Below are the code and all the weights of a small trained network. Each question names an input and a target symbol and asks about switching units off, where a switched-off unit gives its printed mean instead of its output.

import numpy as np


def w(rows, s, z=0):
    codes = np.array(rows[::2]) - 128.0
    scale = np.full(codes.shape[1], s)
    scale[-1] = z or s
    return codes * scale


def f(y):
    return y / 2 * (1 + np.tanh(0.7978845608 * (y + 0.044715 * y**3)))


def softmax(a):
    e = np.exp(a - a.max(-1, keepdims=True))
    return e / e.sum(-1, keepdims=True)


def log_softmax(a):
    a = a - a.max(-1, keepdims=True)
    return a - np.log(np.exp(a).sum(-1, keepdims=True))


def net(x, mask):
    ids = ['Σγδεζτφψ'.index(c) for c in x.split()]
    T = len(ids)
    res = E[ids] + P[:T]
    u = 0
    for l in range(2):
        q, k, v = (res @ M[l].T for M in (Q, K, V))
        z = softmax(np.where(np.tri(T) > 0, q @ k.T / 4**0.5, -1e9)) @ v
        res = res + np.where(mask[u], z, O[l][:, -1]) @ O[l][:, :-1]
        u += 1
        y = f(res @ A[l][:, :-1].T + A[l][:, -1])
        res = res + np.where(mask[u : u + 4], y, B[l][:, -1]) @ B[l][:, :-1]
        u += 4
    return log_softmax(res[-1] @ U[:, :-1].T + U[:, -1])


Q, K, V, O, A, B = {}, {}, {}, {}, {}, {}
E = w([
[115,90,63,102,151,91,117],'Σ',
[171,149,249,151,59,170,170],'γ',
[76,55,214,108,159,125,111],'δ',
[158,143,115,178,214,130,56],'ε',
[114,142,135,126,87,83,142],'ζ',
[170,84,173,146,58,116,98],'τ',
[206,78,205,102,179,130,111],'φ',
[141,93,162,98,154,176,192],'ψ',
],0.015)
P = w([
[30,238,17,182,170,247,119],'0',
[154,254,14,178,38,232,190],'1',
[47,132,101,75,141,89,94],'2',
[127,200,72,237,34,224,193],'3',
[97,83,156,71,89,86,17],'4',
[130,198,106,219,42,215,212],'5',
[228,24,167,89,145,46,73],'6',
[110,189,55,207,83,167,216],'7',
[255,28,196,90,118,88,12],'8',
[100,189,49,228,37,171,208],'9',
],0.0046)
Q[0] = w([
[94,68,85,253,109,130,254],'0.h0',
[174,175,133,53,97,84,57],'0.h0',
[85,205,167,192,80,184,197],'0.h0',
[16,213,141,170,170,186,241],'0.h0',
],0.0063)
K[0] = w([
[136,94,255,158,79,151,198],'0.h0',
[152,174,95,95,192,99,100],'0.h0',
[143,182,163,142,101,232,127],'0.h0',
[182,118,176,89,72,131,184],'0.h0',
],0.0085)
V[0] = w([
[202,44,205,167,35,123,142],'0.h0',
[184,151,161,94,180,189,75],'0.h0',
[78,1,150,119,101,113,94],'0.h0',
[143,189,140,122,74,130,128],'0.h0',
],0.0062)
O[0] = w([
[228,147,25,76,71,232,119,249],'0.h0',
[146,123,115,255,223,149,155,200],'0.h0',
[249,141,197,31,154,90,78,234],'0.h0',
[107,117,68,131,81,152,88,85],'0.h0',
],0.0054,0.0011)
A[0] = w([
[8,216,77,106,181,128,126,27],'0.n0',
[181,40,100,93,170,234,193,254],'0.n1',
[77,139,104,45,210,56,28,127],'0.n2',
[190,253,123,183,90,187,227,186],'0.n3',
],0.0058,0.0025)
B[0] = w([
[113,2,150,73,135,119,139,118],'0.n0',
[113,112,120,72,170,193,115,253],'0.n1',
[237,72,125,186,116,121,160,188],'0.n2',
[182,146,128,200,101,118,145,221],'0.n3',
],0.0092,0.0043)
Q[1] = w([
[136,79,42,202,208,73,129],'1.h0',
[84,62,202,61,101,1,129],'1.h0',
[101,184,126,148,195,103,20],'1.h0',
[179,90,160,78,250,67,87],'1.h0',
],0.0057)
K[1] = w([
[100,131,65,192,236,25,74],'1.h0',
[194,109,78,76,114,196,254],'1.h0',
[95,99,13,241,137,118,115],'1.h0',
[207,75,6,86,134,99,174],'1.h0',
],0.0046)
V[1] = w([
[194,179,157,164,85,47,9],'1.h0',
[116,109,51,191,128,114,102],'1.h0',
[124,139,59,35,183,138,22],'1.h0',
[105,121,3,110,172,69,66],'1.h0',
],0.0057)
O[1] = w([
[155,157,157,253,121,80,83,66],'1.h0',
[140,76,43,144,91,141,155,115],'1.h0',
[41,102,120,164,115,225,182,54],'1.h0',
[79,50,59,174,91,195,49,5],'1.h0',
],0.0071,0.0023)
A[1] = w([
[133,144,111,252,105,92,142,3],'1.n0',
[169,129,254,127,204,122,94,46],'1.n1',
[86,22,149,25,145,150,114,5],'1.n2',
[154,137,154,135,55,65,92,118],'1.n3',
],0.0065,0.0022)
B[1] = w([
[103,180,126,101,144,134,87,155],'1.n0',
[33,253,45,203,133,68,170,254],'1.n1',
[152,81,225,67,62,49,41,210],'1.n2',
[246,50,140,128,163,126,170,167],'1.n3',
],0.0064,0.005)
U = w([
[215,1,194,142,75,97,114,77],'Σ',
[120,199,95,126,70,38,226,48],'γ',
[61,183,153,136,171,149,174,154],'δ',
[104,117,157,228,159,140,90,134],'ε',
[88,114,63,101,66,136,183,254],'ζ',
[145,137,158,142,37,189,115,21],'τ',
[122,118,144,115,183,209,216,55],'φ',
[119,140,211,15,97,150,127,172],'ψ',
],0.0058,0.0022)

Each question gives the input, a string of symbols that net reads in full, and the target symbol t.
The units are the heads (4 rows each of Q, K, V and O) and the neurons (one row each of A and B). Each row of codes is followed by its name. A weight is (code - 128) times the scale printed after its matrix; where a second scale follows, it is the last column's (O, A, B and U).
mask holds one flag per unit, layer by layer, with each layer's heads first. A switched-off unit (its flag False) gives its mean, the last column of its rows in O or B, instead of its output. The means were averaged over made-up inputs and are rounded, as every weight is.
A unit's drop is (log p(t) with every unit on - log p(t) with that unit switched off) / (log p(t) with every unit on - log p(t) with every unit switched off).
The circuit of an input: a set's keep is (log p(t) with only the set's units on - log p(t) with every unit switched off) / (log p(t) with every unit on - log p(t) with every unit switched off). Starting from all 10 units, units are removed one at a time, each time the one whose removal leaves the highest keep (on an exact tie, the one counted first), for as long as the keep stays at least 0.8.
circuit, biggest first: the units of the circuit, biggest drop first
top k neurons: the k neurons with the biggest drops, biggest first
k most important neurons of layer l: the k neurons of layer l with the biggest drops, biggest first
drop when u is switched off: that unit's drop, to one decimal
input Σ Σ γ γ τ, target γ: circuit, biggest first -> 1.h0, 1.n1, 0.h0
input δ φ δ ε ψ ψ γ, target γ: circuit, biggest first -> 1.n1, 1.h0
input Σ Σ Σ φ ζ, target Σ: top 4 neurons -> 1.n1, 1.n3, 0.n2, 0.n1
input ψ δ ψ, target ψ: top 4 neurons -> 1.n2, 0.n1, 0.n3, 0.n2
input γ Σ δ, target Σ: top neuron -> 0.n2
input ψ ψ ε δ, target ψ: 3 most important neurons of layer 0 -> 0.n3, 0.n2, 0.n1
input Σ Σ γ γ ζ ζ φ, target γ: circuit, biggest first -> 0.h0, 1.n1
input Σ ζ Σ φ ζ, target Σ: circuit, biggest first -> 1.n3, 1.n1, 0.n1
input ζ γ Σ Σ ε τ ζ γ δ, target γ: circuit, biggest first -> 1.n1, 0.h0, 1.h0
input Σ Σ δ, target Σ: top 2 neurons -> 1.n2, 0.n2
input φ Σ ψ ψ ψ ψ φ φ Σ δ, target ψ: circuit, biggest first -> 1.h0, 0.n3, 1.n2, 0.n2
input Σ φ δ φ γ ζ φ, target γ: circuit, biggest first -> 1.n1, 0.h0
input ψ Σ φ ε Σ γ φ γ ζ, target γ: 2 most important neurons of layer 0 -> 0.n3, 0.n1
input ε δ ζ ε Σ ε φ, target ε: top 2 neurons -> 1.n1, 0.n1
input δ γ τ, target γ: 2 most important neurons of layer 1 -> 1.n1, 1.n2
input ε δ Σ Σ Σ, target Σ: top 2 neurons -> 0.n2, 1.n1
input Σ γ ψ, target ψ: 2 most important neurons of layer 0 -> 0.n1, 0.n2
input Σ γ δ, target γ: most important neuron of layer 0 -> 0.n3
input Σ Σ τ Σ ψ δ γ ψ τ, target ψ: drop when 0.h0 is switched off -> 0.5
input δ δ γ, target γ: drop when 1.n1 is switched off -> 0.5
input δ δ φ φ, target δ: drop when 1.n0 is switched off -> 0.0
input φ Σ ζ δ δ ζ Σ, target Σ: drop when 1.n1 is switched off -> 0.3
